Each row is followed by its class number. Each block has new classes, again numbered from 0 up, in any order.
[ -70 -370 -433   -7  -53   24  160 -189 -104  465 -509  182 -799 -138
  -68 -184    6  -10  -47 -232  178 -293  113 -249  127    2 -196 -169
  -89 -205 -201 -286]
2
[-277   23  338  143 -184  -13 -114   -3  148 -331  186   90 -467 -479
  561  -23   23 -117   43 -201  152 -187  320  526  -98  -96   83  492
 -462 -254   38 -114]
1
[ 101 -282  -99 -244   72 -125  249  -35  482   56   35 -233  511  146
  -87  136   14  224  387  137 -119  -23  514   85 -231  229   -4   69
  -74   70 -139 -160]
3
[-278   73  130   35 -151  -26 -113  -55  123  -33    8  193 -583 -527
  518  -35  104   -7  163 -164  322 -150  398  408 -297   39  -54  422
 -358 -126  -20 -291]
5
[ 128 -184 -153 -149   80 -222  238   18  476  196   21 -192  426  193
 -141  109   28  223  398  227  -47  119  508   11 -266  178  -24   45
   29  103 -172 -162]
4
[-293   36  354  136 -126   52  -66  -18  145 -199  185  136 -469 -461
  578  -51   62 -131  125 -141  204 -199  320  581 -176  -20   51  513
 -464 -220   -8 -165]
6
[-157   97  134 -134  127   37  -71   -9 -216 -102  261  -17  -97   26
 -340  -13 -214   27 -242  313  154  184   28  -10 -119  -62 -130  196
  317  463  208  260]
4
[-217  -99  235  104 -267   62 -226  -82   94 -251  125   40 -436 -437
  503    0   41  -61   23  -91   74 -124  378  456 -142 -109  -41  502
 -430 -308   29 -265]
7
[-141  113  306 -109  158   37  -58   22 -225  -72  136    9  -73  -11
 -275   -7  -69   38 -148  294  192  135  -81   77 -108   -4  -97  128
  305  524  122  215]
2
[-136   59   81  -98  265  -70  -68  110 -206  -29    5   30 -207   83
 -249  -63 -118   31 -162  356  239  270   34  -61 -194   -6 -156   68
  352  531  131  260]
8
[ 156 -228  -78 -109   17 -282  211  -50  444   42  153 -192  359  184
 -108   38   85  230  432  165 -125   27  569  170 -287  153 -151   55
  -39  -15 -170 -234]
7
[ -48 -260 -234  -90 -226   86  227 -243  -49  424 -363  117 -806 -278
  -80  -22 -175   49 -224 -356  277 -188  204 -299  305  -76  -12  -77
  -29  -51 -231 -227]
7
[-246  111  113   25 -153  -10  -15  -82   64  -17  -15  181 -560 -426
  420  -26   46   -8  161 -163  281 -142  344  349 -258   55   89  404
 -274 -191  -73 -256]
7
[  65 -271 -220 -211   94 -130  245  -25  450  135   18 -224  442  213
  -62  118   76  217  507  122 -108 -107  543  123 -306  234  -25   61
 -150  -51 -174 -271]
6
[ -56 -259 -345  -59 -119   66  268 -244  -71  465 -369  143 -759 -166
 -131  -64 -186   22 -194 -376  249 -208  146 -299  260  -50   51 -118
  -14  -98 -262 -170]
4
[-109  123  204  -93  165   48  -47   47 -190    8  135   34 -114  -11
 -293    1  -84   41  -82  285  268  168  -30   19 -145    4  -49   98
  317  544   81  185]
0
[-167  -95  224  135 -290   79 -265  -81  133 -159  162  -22 -408 -452
  491  -50   43  -52   34 -152   67 -136  402  465 -180 -116  -17  467
 -461 -306   10 -243]
1
[-146  104  133 -112  235   15  -84  119 -249    9   28   59 -215  106
 -290   -9 -160   30 -195  387  200  266    7  -40 -165  -37  -86  112
  351  530  143  294]
0
[-160   75  226 -156  148   24  -89   36 -134  -83   73   21 -203   38
 -235   23 -145   33 -188  411  213  217   84  -42 -140  -59 -175  186
  299  517  171  216]
5
[-176  129  169 -129  124  111  -89   68 -233  -52  152   51 -107   47
 -290   21 -122   57 -177  275  167  174  -49   11 -107 -114  -84  207
  224  499  115  252]
3
[-266  -12  226  166 -123   47  -47  -17  173 -193  141  112 -521 -433
  545 -109   15 -116  115 -186  233 -229  367  513 -223   40   65  460
 -478 -225  -58 -140]
8
[-273    1   92   -1 -187    4 -116  -56  119 -190   33  147 -584 -519
  502    8   62    3  135 -165  233 -148  470  395 -252   17   40  418
 -363 -180   -2 -254]
1
[-278  -71  355  113 -221  167 -104  -52  213 -303  209   90 -410 -416
  550  -25  -24  -82   58 -174  135 -267  397  559 -124   22  129  492
 -503 -256   29 -109]
5
[-280   13  290  121 -189   44  -42  -39  145 -193  161  131 -546 -430
  529  -75  -28 -125   84 -165  142 -247  350  569 -176    6   67  505
 -504 -274  -36 -143]
4
[ 111 -162 -152   30   37 -293  230   18  415  116  -16 -106  345  189
 -107    2  138  180  512  162   11    8  560  152 -325  205 -196   32
  -43   -8 -272 -255]
5
[-199   80   98  -79  208  116  -70   80 -214  -51  162   78  -12   83
 -282  -24  -86   48 -158  302  184  163 -112   34 -122  -60 -119  208
  233  492  101  238]
2
[-188   93  167  -86  203   64  -46   97 -226  -10  101  104 -129   -6
 -256  -44  -44   16  -96  365  211  177  -71   68 -145  -71 -215  190
  229  515  141  191]
6
[-240  -68  204  149 -214   69 -229  -54  113  -78   97   86 -472 -441
  484  -41   22  -78   80 -108  173 -116  396  489 -185  -88  -47  480
 -444 -220  -18 -202]
1
[-132   40  283  -72  133  113  -79   37 -168  -91  120   25  -17  -82
 -249    0  -57   41 -132  302  209  159  -79   51  -87  -27 -115  169
  288  569   95  197]
2
[-219   52  129    5 -213   49 -164  -58   71    7   31  144 -587 -459
  474   -6   58    2  107 -122  240  -88  422  388 -250  -17  -34  443
 -361 -170  -51 -300]
0
[-155  141  117  -88  195   44 -124   25 -259    3  191   18 -143   62
 -291    9 -212   74 -240  284  161  186  -27  -77 -158  -27  -98  171
  335  475  226  258]
0
[-139   45  200  -53  170   95  -34   36 -207   69   52   36 -159  -31
 -279   -6  -50   39  -96  295  284  128  -71   27 -111    6  -84   85
  283  540   60  183]
2
[-112 -317 -300  -46 -108  137  231 -194   79  438 -395  227 -697 -131
 -101  -74 -159   65 -128 -270  206 -218  204 -231  165   47   21 -113
  -51  -25 -229 -266]
5
[-131   95  190 -101  150   41  -16   23 -196 -103  186  -83  -73    8
 -349  -36 -215   32 -287  305  253  217   22  -36  -87  -43 -121  183
  347  500  189  286]
1
[-278  -22  327  166 -155   97 -165   -3  140 -251  197  129 -436 -471
  590  -71   56  -96  126 -196  235 -216  360  585 -166   -4   34  526
 -488 -241    2 -142]
0
[-152  127  146  -99  199   42  -44   40 -200  -25  116   32  -75   46
 -347  -19 -178   44 -204  325  203  218   -4  -27 -146  -22 -161  157
  328  498  197  269]
3
[ 145 -140 -145 -105  102 -252  265    2  452  262  -12 -184  450  199
 -181  108   55  240  439  198   -8   98  477   26 -296  226  -11   26
   80  122 -246 -219]
2
[-103  110  119 -106  138   14  -49   -6 -208   -4  172  -36  -83   41
 -378  -15 -191   65 -253  328  216  231   21  -30 -146  -29 -163  169
  342  474  150  218]
4
[-268   16  134  -10 -150   27  -65  -61  117  -88  -39  162 -593 -533
  487   -6   84   -8  156 -133  273 -143  411  402 -238   43   -3  416
 -365 -163  -19 -317]
1
[ -99 -392 -310  -79  -56   32   87 -181  -98  379 -469  171 -886 -205
  -34 -131  -62  -24  -78 -233   78 -345  173 -181  145  -83 -207  -71
 -167 -220  -88 -301]
0
[-205  107  101   75 -166  -30  -20  -91   22   80   17  144 -636 -426
  445  -88  101  -24  173 -137  318 -162  350  366 -295   50  -29  408
 -327 -207 -119 -308]
5
[-172   88  152  -88  181   91  -12   67 -210   24  140   59 -158   19
 -281  -33 -125   67 -159  315  237  171  -65   -8 -142  -46 -115  191
  272  554  121  215]
5
[  85 -133 -219  -47  173 -277  325   30  515   65  -47 -187  608  237
 -150   43  125  227  433   41   71   34  418   48 -273  281  -39  -55
  -20   65 -241 -165]
2
[-131   95   62  -73  257  -14  -17  113 -191    0  -32   93 -224   53
 -288  -41 -119   32 -115  392  263  243   25  -47 -218    9 -156  116
  330  512   95  245]
7
[ 125 -218 -110 -152   92 -229  207    6  431  192   -8 -260  454  191
 -159  121   74  250  420  224  -77   67  484   38 -281  170  -48   67
   50   70 -153 -258]
2
[-156   75  323 -101  166   82  -94   50 -185  -71  140   44 -124  -63
 -268  -17  -92   -8 -165  308  175  118  -67   71  -84  -66  -71  143
  271  548  150  253]
1
[ -83 -313 -338 -100 -151  134  266 -222   54  527 -381  207 -794 -133
 -170  -64 -189   71 -188 -293  230 -228  243 -281  231  -15   30 -117
  -63  -43 -251 -241]
5
[-132   79  265  -43  152   82  -38   36 -171   -6   92   74 -117  -40
 -296  -16  -83   15 -124  313  269  114  -65   70 -115    9 -129  112
  265  565   77  200]
5
[-242   20  322  111 -224  132 -123  -55  129 -129  185   72 -513 -467
  559  -69   18  -87   82 -192  208 -204  353  500 -136  -65   69  545
 -515 -250  -45 -137]
1
[-246   42  258  151 -163   18  -11  -43  146 -142  120  108 -495 -487
  494  -82    5 -114  142 -190  214 -234  355  530 -185   13   55  494
 -459 -276  -41 -187]
1
[ -18 -381 -478  -76  -46   30  131 -148 -113  441 -474  130 -806 -165
 -141 -187  -10    5 -112 -221  181 -239  159 -241  120  -39 -180 -168
  -89 -203 -186 -339]
1
[-231  -11  239  204 -206   56 -137  -55  115 -128   79  140 -494 -439
  484  -77   46  -87   73 -144  163 -163  347  474 -195  -52   16  455
 -443 -236  -41 -157]
5
[-151  110  327  -63  125  141  -31   -1 -216   11  145   17 -159  -43
 -298    1 -116    5 -138  326  245  119  -50   52  -84  -53  -75  200
  261  495  114  205]
7
[-271   96  184   17 -116  -37  -25  -77  112 -125   44  182 -552 -480
  466    1   11  -44  108 -150  163 -160  315  425 -256   18   41  426
 -342 -173   11 -242]
7
[-150   77  223 -131  167   81 -121   38 -220  -46  231  -37 -143  -27
 -290   18 -228   40 -269  337  133  198   12   -7  -85  -91 -142  236
  270  482  270  242]
7
[  81 -245 -182 -190   98 -155  278    4  529   99   44 -198  460  232
  -62  120   29  227  480  189  -77  -23  573   96 -303  248    7   89
  -94   -2 -164 -221]
5
[-175   55  146 -102  130   69 -105   39 -223  -76  215  -12 -126  -10
 -305   -2 -188   83 -224  326  174  205   84  -53 -125   -9 -112  200
  330  483  246  219]
3
[-226   79  270 -111  171  139  -90   91 -223  -39  109   69 -128  -20
 -218   31 -101   16 -177  337  195  116 -119   70  -64  -92 -130  253
  204  500  172  173]
8
[-185  133  178 -103  119  123  -84   61 -225   55  145   87 -131   69
 -295  -15 -100   43 -182  340  227  182  -73   11  -87  -85 -143  187
  245  495  124  174]
5
[-282  -93  308  130 -141   87  -85  -21  180 -220  116  122 -523 -504
  552  -59   21 -114  129 -183  175 -266  336  513 -123  -30   64  519
 -518 -260   28 -158]
3
[-144   88  237 -107  205   51  -48   47 -188   -7  155   56 -137 -113
 -253  -59  -46   19 -114  236  265  110  -40   44 -148   -4 -120  146
  265  578   85  196]
3
[-143  162  224  164 -292   31  -92  -51  158  -47  125   81 -497 -387
  488  -40   37  -81   63 -179  206  -95  376  456 -208  -47   51  406
 -409 -274 -146 -159]
2
[ 108 -214 -172 -133   96 -205  206   36  460  189  -31 -218  427  247
 -139  123   44  215  411  227  -29   81  517    2 -293  186  -16   43
   31   60 -184 -204]
3
[ 120 -157 -147  -42   68 -285  226  -17  470   55   84 -137  471  225
 -104   -7   81  204  476   92  -88   26  578  178 -340  216 -163   36
  -63   19 -257 -199]
8

Next block: new classes, numbered from 0 again.
[-322  225  504   42 -380 -689  690  -32   64 -273  201  221 -147  253
  605  -21  508  145  -26 -577 -142  -91  208   34  226  185  124  113
  -69  180 -421  379]
1
[-208   57  335 -629   30 -273  322  -97  500 -390  261  126 -391   10
   41 -154  133  -87   29 -222   18  -36   19  -89   23    8  -71   21
  -15 -120   19  286]
4
[  44 -441  285  -19  100  348 -188 -131 -415  262 -226 -135  -27 -124
  147   95  215  429   43  187  -81  453   73  353  -86 -161  -71  -78
  -55   98 -454  -63]
3
[-222   65  421 -213   72 -259  644  291  220  356  138    7 -176  164
  186  -70   66   50 -110 -397 -102  225   64 -172  156  138 -182   91
    6  320  105  183]
0
[-140  196  -43  151  -64 -202  229 -270   67  133   73  -66  132  166
  161  212 -110 -183 -421  -52    7 -356   63   17  -25   30   -8  -95
 -181  -65   38   -6]
3
[ 198  138  316  202 -462 -153 -176  -52 -295 -294  -78  177  127  298
  293  -39  535   85  107  -49  -64  208  120   70  177 -163  180  -56
  231  145 -354  233]
6
[-169  212  232 -253 -149   -8  242 -261  522  186  336   45 -180 -128
  149 -282 -112 -217 -541  124   39 -186  -48 -339  251 -436  -13 -200
  -43   30   -5  177]
7
[ -82  116   -5  342 -491   98 -287 -498  -33 -378  288  148 -141 -284
  270  -58  326   69  114  174  -37  104  150 -115   79 -195  166  -19
   65  -37 -397  258]
2
[ -21 -205  -83  317  -85  272 -197  -33    1  -37  204   53 -266 -263
  106   59  182  161   35  495   79  301  130   98 -108 -157  -19  -31
  -85   34 -200   92]
7
[-215  124  315 -517 -141 -263  -88  158  367  111  485  243 -498 -227
 -168 -394  -91  239  195  -62    8   17 -528 -561   49  216 -120   74
  -10   69  244  163]
0
[-109  110  155 -462   79   -9  170 -391  169 -136  267  155 -199 -367
 -119  -99    5   12 -132  -49   71   26 -254 -160   47 -238   75  -63
   22   50 -139   33]
7
[-187  391  165 -315  -80  -92  440 -218  523  334  324  246 -253 -168
   66 -478   12 -267 -374 -203   46  -68 -152 -317  287 -290   12   41
   49 -147   -9   49]
1
[-197   20 -164   65   -7  113 -166   -3 -207  109   32  -49 -272   23
  166  419 -175  106   11   69  -77 -196   62  -53 -323  432  -30 -200
 -264  109   48   34]
4
[ -40   83 -153  261 -211   49 -242 -295  113 -172  115  138  152  -45
  -50   33   54   16 -110  157  -96  -43  -76   29   86 -297  187  111
  -45  -72 -289   46]
6
[-108  194   -9 -155   98  -97   21 -238  147    7  246   15 -141  -75
  438  -74 -135   -5   -4 -127  -14 -273 -175 -172   54  -62  119   55
   89   11 -133   40]
4
[ -97   72  -59  -72  -93    7 -302 -399   25 -394  351  246 -229 -226
   57   90   -2   67  107   82    5 -230 -229 -159  -76  -44  267  127
  -20  -42 -259  177]
5
[ -61  159   -6  157 -115 -101   57 -416  -20 -305  268   54  119 -218
 -211   44   76  -52 -119   24   22   19  -96  -21   46 -127   99    5
    5  -85  -14   24]
6
[ -45  104   28 -283  309  -23   64  -51 -154 -252   82  269 -136  288
  484  416  -95 -116 -240 -394  137 -236 -239    7 -463  370  321  314
   34   92  -44  115]
7
[  91  -51  190 -541 -124  -25 -165   24  516 -213  180  133 -256  -67
 -202 -332 -100  -70  302  411    9 -183 -134 -339  263 -148 -184 -151
   33  -58   53  105]
2
[  -5   99  205 -263 -130 -175  -38 -380  263 -277  269  161 -118  -89
  302 -377   56 -131 -148   26  174 -328  -21 -123  282 -436   33   -2
  145 -160 -102  176]
5
[ -54 -235 -300  137  258  328  244  277   -4  278  -45  107 -129 -509
 -672 -206 -131   56 -329   74  253  264 -249   88  -47 -196  158  111
 -115 -106  188 -183]
1
[ -99  -11  130 -263  -74  113  -74  -69   13   15  101 -107 -298  -61
  405  -32  230   75   41   48   54   32  164    6 -141  236 -146 -244
 -123  -86  -92  145]
8
[ 186  200  168  326 -242  -49  216  -61 -301   25   79  310   25   -2
  316 -224  286 -227 -409 -148  123  -39 -126  202  123 -506  388  580
  207  202 -448  182]
4
[ -84  182  380 -618   41 -266 -141 -117  -35   55  -79   33 -253  515
  282 -122 -133  164  231 -371  -94 -247    1   79  194   12   61   49
  -38  104 -297  263]
3
[ -51  -38  192 -225   -9   53 -251 -184  104 -206  357   30 -247 -296
   65   25  248  175   86  150  -32   78 -110 -181 -203   59   19   -3
   25  -24  -43  136]
1
[  74 -171 -129 -214    7  437 -399 -171  -53 -392  104  252 -299 -482
  -50 -149  142 -168   62  212  338  227  -54   91 -149 -123  220  308
  148 -210  -63  157]
3
[-140  380  156 -195  -69 -681  373   61  460  152  297  -24  250  217
  201   33 -222 -242 -369 -241 -149 -726 -390 -605  214  100   48  -59
   99   59  352  -18]
5
[ -82  -59   79 -351  -34   -5  -15  665  215  -35   82 -237 -281  148
  154 -156   14  253  103  108  -79  171   31 -530  -74  565   36  -46
  -30  155  148  309]
8
[-141 -296   70  -75 -238  263 -435  222   86 -230  155  -98 -507 -238
 -197  -51   41  360  220  661 -107  235   59 -172  -90  118  109 -205
 -125   20 -130  273]
4
[ -90  276  334 -296 -351 -592  180  150  294 -534  301  242   17  407
  302 -162  125  -80   72 -327  -47 -385 -199 -447  227  112  124  226
  293  132   81  344]
8
[  10   19  365   88 -329  -43  -13  183  129 -264  167  201 -263  289
  536 -298  241  163  297   36  -74  141   93  -70  211  -78  148  239
  184  224 -412  362]
3
[-339 -103  372 -176 -271 -386  311  149  289  -14  146 -111 -190 -204
  185  -14  310    7   62 -306 -149   51  191 -372  -50  346 -126 -160
  -50   51   65  257]
4
[ -93  -83  -32  157  -50 -132 -167  -92  -30   72  223 -112    5 -180
  209   59  228  266   78  140   16   18  -90    5  -64   94  -18  -14
  -58    6 -135   42]
4
[-166   23  154 -390  283  -24   48  222  -80   30  102  -56  -59  296
 -204  -34   28  437  289 -460 -163  359 -291  105  -72  450   19   71
  -99   41  -61   75]
8
[ -21  131  259  -36 -497 -103   86  -63  215 -228   -9   65  -51 -110
  126 -760  357   23  130 -109    3  120  263 -236  421 -318  161  230
  249  -36 -389  255]
6
[ 110   66  -71 -103 -104  192 -461 -102    9 -270  311  134 -101 -279
 -174 -202  117   94  147  316   34  305 -322 -193   71 -178  189  145
  190  -58 -104  121]
6
[  38  172  416  360 -534  -61 -248   19 -272 -173 -100   76 -198  773
  524  -79  238  331  201   91  -52  192  251  265   18   12  114    0
  -65  145 -524  334]
1
[-101 -366   53    3  -89  342 -525  -64 -402 -419   85  137 -366 -368
 -345   91  323  684  523  255  -18  505  -50  143 -247  107  201   77
  -70   83 -444  120]
3
[ 121  -91   68  435 -251   95  -67  233 -209 -160 -234 -149  213  162
  -47   38  298  266  318   95 -341  518  202  -37   44  125  273 -159
  144  159 -414   49]
8
[  63  139  168  551 -441 -290  164  -61  112 -324  291  306 -110  -96
  -32 -237  101  144 -132  215   26 -126 -344 -198   -5 -520  210  276
  223  158 -146   -9]
5
[-217  165 -237   47  152 -274  -41  224 -189  136  143  153   16  232
  236  510  -72   71  154 -447 -187 -293 -309  -42 -429  768   53  300
  -51  216  165  -60]
6
[-215   23   38 -179  -19  160  -71 -298  268 -159  485  149 -436 -335
  221   -2   90    4 -105  179  146 -157  -42  -83 -104 -171   -9  179
 -101  -62 -101  204]
3
[ -65 -273 -217  397 -207  420 -533 -119 -342 -197  133  123 -187 -304
 -111  -67  205  548  328  397   60  483 -104  112  -40  -65  203  101
 -109  -34 -527  104]
6
[ 112  186  324  -90 -256 -433  417 -143  555 -336   70   73   70  -26
 -344 -475 -283  -41  -91  182 -131 -157 -253 -332  524 -830   21   18
  188  104  -75  -39]
5
[-214    0 -143   68 -219  -37 -116 -147  132  -53  139  -11 -210 -137
  127  169  -82  101   91  169  -96 -302   25 -121  -20   39  -43 -139
 -222   59 -145  106]
2
[ -40  126 -334  206    8  128 -309 -314 -162 -160  128  103  -29 -202
 -308  290 -318   20    8  243  -84 -130 -298   41  -64 -111  199  -72
 -110  -67  -31 -127]
6
[-100  134 -248  425 -176   46 -209 -380 -195  -60  184   97 -211  -68
  -62  339  -28   81    4  303  -23  -66   67  224 -183  -50   -5 -127
 -253    6 -154   22]
1
[-163   -9  193 -329 -129   56 -157 -275   93 -357  251  118 -357 -115
  332 -171  173  227   62   49   95   26  -39  -30   91  -90  176   77
    1  -68 -346  320]
3
[-124  219  166 -307  163   20  237    5  -82   81  183  110 -233  224
  371  333   20  -70 -298 -255   66 -236  -17   -6 -245  206    0  165
 -144  205    9  145]
8
[-150  -73  -67  -66  -21  100 -288 -148  -28  -23  172 -136  -85 -199
   80   -5  165  396  365   59 -141  348  -60  -55   48   75   -9  -76
    9   22 -266  102]
1
[  94  -82  224 -552  281 -141  268  184   59 -168   21  136 -161 -196
 -503 -143 -173  173   45  -63   88  103 -546 -211  -15 -153   73  211
   99   73  101 -131]
7
[ -90 -113   70  170 -188  140 -153 -340 -184 -114  227  109 -319 -295
   58   99  193  163 -119  283  141   26   39  109  -95 -219   -3 -134
 -132  -41 -165  145]
0
[   1 -115  358 -188    4 -330  682  464  218  129 -102  -87   74  -11
   43 -249   61 -112 -240 -145   91  209    7 -314  112  156 -111  -47
   33   87  173  -12]
6
[-103  130  225   79  -98 -462  414  -70  425   55  422  517  -40 -170
 -220 -300    1  -24 -240 -171   -8 -158 -330 -368  233 -410  -60  467
  164  123  136  -36]
5
[-122 -112  -10  -68   10  161  -78  -27   19  -80  109  -91  -28 -151
  122   49  187  271  172   15  -81  141   83  -33   52   50  -10  108
 -107   61 -271  114]
3
[-149   94   76 -294  -43   11 -128 -298  103 -415  308  195 -229  -86
    2  -93  162  186  127  -87   65   59 -148   24    5    9   92  -17
   20  -84 -123  185]
0
[  68  245  357 -553   -2 -285   71 -161  346 -167  124  120  156 -101
 -178 -276  -68   21  -73 -165 -214 -274 -335 -378  364 -422  150   88
  215  120  -78  -40]
2
[-158  118  -15 -135  244 -214  588   -6  386   43   55  115  194 -147
  -49  100 -119 -331 -268 -361  113   37   10 -106  196  -16  -75  129
  -38  -91  293 -115]
2
[ -87  -53   95  -25 -142  -53 -355 -254 -434 -480  244  267 -275 -116
  -68  229  316  460  276   47  116   72 -143  158 -249  269  159  -61
 -100   88 -232  161]
2
[ -79  -25   41 -340    6   83 -412  -92 -206  -92  129    3 -232   38
  144  134   63  190  227    6   13 -102 -123   73 -192  309  -54  -52
  -87  -12  -38  134]
0
[  85  -89  536  -95 -132 -543  399 -175  361 -208  122 -160   41 -177
  312 -271  223   -3   28   24 -118 -263   72 -186  254 -494 -250  106
  179  -57  -61   11]
6
[ -31  304  193  370 -425 -244  556 -324  -77 -305  128  324   37  -66
  -87   58  313 -238 -516  -18   62  -29   44  305  113 -528  194  228
   44  163 -229   98]
8
[-152   82 -337  379   -5  -41  192 -266   -9  111   87   -2  223 -171
   -3  259 -135 -117 -340    5  -10  -98  -31   19    5 -107   56   28
  -84   28   -1  -91]
1
[ -89  145   80  500 -382  -18  -63 -105 -262  238 -123    1  181  319
  481   -2  314  301  247 -212 -397  -15  220  221  287  -54  133  157
  -78  220 -738  119]
6
